Here is a tiny trained network, its code and every weight. The questions are about switching its units off for an input and a class, where a switched-off unit gives its printed mean instead of its output.

import numpy as np


def w(rows, s, z=0):
    codes = np.array(rows[::2]) - 128.0
    scale = np.full(codes.shape[1], s)
    scale[-1] = z or s
    return codes * scale


def f(y):
    return y / 2 * (1 + np.tanh(0.7978845608 * (y + 0.044715 * y**3)))


def log_softmax(a):
    a = a - a.max(-1, keepdims=True)
    return a - np.log(np.exp(a).sum(-1, keepdims=True))


def net(x, mask):
    res = np.array(x, float).reshape(1, 6) / 4 @ E
    y = f(res @ A[0][:, :-1].T + A[0][:, -1])
    res = res + np.where(mask, y, B[0][:, -1]) @ B[0][:, :-1]
    return log_softmax(res[-1] @ U[:, :-1].T + U[:, -1])


A, B = {}, {}
E = w([
[121,219,141],'x0',
[203,73,114],'x1',
[21,93,167],'x2',
[66,159,144],'x3',
[164,147,253],'x4',
[93,40,158],'x5',
],0.0038)
A[0] = w([
[126,134,130,71],'N1',
[166,179,158,52],'N2',
[176,135,88,86],'N3',
[126,161,158,40],'N4',
[138,116,187,64],'N5',
[112,158,117,155],'N6',
[77,48,73,95],'N7',
[63,176,83,214],'N8',
[115,147,128,161],'N9',
[70,150,86,216],'N10',
[119,149,126,146],'N11',
[125,179,83,239],'N12',
[137,214,21,245],'N13',
[128,147,115,232],'N14',
[238,131,66,78],'N15',
[87,148,101,253],'N16',
[116,111,181,105],'N17',
[153,213,254,33],'N18',
[101,183,114,182],'N19',
[127,150,112,233],'N20',
[92,166,103,250],'N21',
[91,68,71,38],'N22',
[229,154,64,133],'N23',
[231,135,77,108],'N24',
[138,135,120,199],'N25',
[145,101,156,81],'N26',
[117,160,110,236],'N27',
[135,147,142,29],'N28',
[120,138,127,110],'N29',
[131,146,182,52],'N30',
[79,20,176,117],'N31',
],0.0094,0.0025)
B[0] = w([
[124,140,134,109],'N1',
[73,120,135,131],'N2',
[156,147,103,129],'N3',
[113,166,151,112],'N4',
[134,178,110,125],'N5',
[130,127,156,149],'N6',
[42,99,122,159],'N7',
[117,97,198,209],'N8',
[135,125,144,148],'N9',
[121,87,180,196],'N10',
[131,128,143,141],'N11',
[176,110,172,204],'N12',
[231,131,203,253],'N13',
[150,102,135,182],'N14',
[186,147,47,175],'N15',
[141,79,163,205],'N16',
[151,147,100,139],'N17',
[89,251,209,192],'N18',
[127,120,181,177],'N19',
[153,101,139,183],'N20',
[144,91,176,208],'N21',
[56,138,149,126],'N22',
[199,116,59,195],'N23',
[179,125,51,177],'N24',
[140,112,123,161],'N25',
[120,149,100,119],'N26',
[152,102,155,190],'N27',
[111,146,137,101],'N28',
[128,134,138,123],'N29',
[124,182,140,121],'N30',
[116,96,13,201],'N31',
],0.032,0.0031)
U = w([
[13,67,56,90],'0',
[186,91,175,228],'1',
[188,193,12,100],'2',
[49,255,180,3],'3',
],0.0035,0.0023)

Each question gives the input, the list of numbers given to net, and the class t.
The units are the neurons (one row each of A and B). Each row of codes is followed by its name. A weight is (code - 128) times the scale printed after its matrix; where a second scale follows, it is the last column's (A, B and U).
mask holds one flag per neuron, in row order. A switched-off neuron (its flag False) gives its mean, the last column of its row in B, instead of its output. The means were averaged over made-up inputs and are rounded, as every weight is.
A unit's drop is (log p(t) with every unit on - log p(t) with that unit switched off) / (log p(t) with every unit on - log p(t) with every unit switched off).
The circuit of an input: a set's keep is (log p(t) with only the set's units on - log p(t) with every unit switched off) / (log p(t) with every unit on - log p(t) with every unit switched off). Starting from the 12 units with the biggest drops (on a tie, the unit counted first), units are removed one at a time, each time the one whose removal leaves the highest keep (on an exact tie, the one counted first), for as long as the keep stays at least 0.8.
circuit, biggest first: the units of the circuit, biggest drop first
most important unit: the unit with the biggest drop
k most important neurons: the k neurons with the biggest drops, biggest first
drop when u is switched off: that unit's drop, to one decimal
input [-8,2,-1,-5,-5,-3], class 2: most important unit	N15
input [4,-5,4,-2,0,6], class 0: circuit, biggest first	(N13; N31)
input [5,-2,0,-3,2,8], class 0: circuit, biggest first	(N13; N12)
input [2,-4,4,3,4,-3], class 3: circuit, biggest first	(N18; N23)
input [1,1,8,-8,6,5], class 0: circuit, biggest first	(N31; N13)
input [5,-4,8,-4,4,0], class 3: circuit, biggest first	(N18; N13; N23)
input [7,-5,0,2,3,2], class 3: 2 most important neurons	(N18; N23)
input [-5,1,-5,-1,-7,1], class 2: 3 most important neurons	(N15; N24; N23)
input [-2,1,7,3,3,5], class 0: drop when N31 is switched off	0.1
input [8,-5,5,1,5,-5], class 3: drop when N18 is switched off	0.8
input [1,0,2,-4,7,-3], class 3: drop when N18 is switched off	0.3
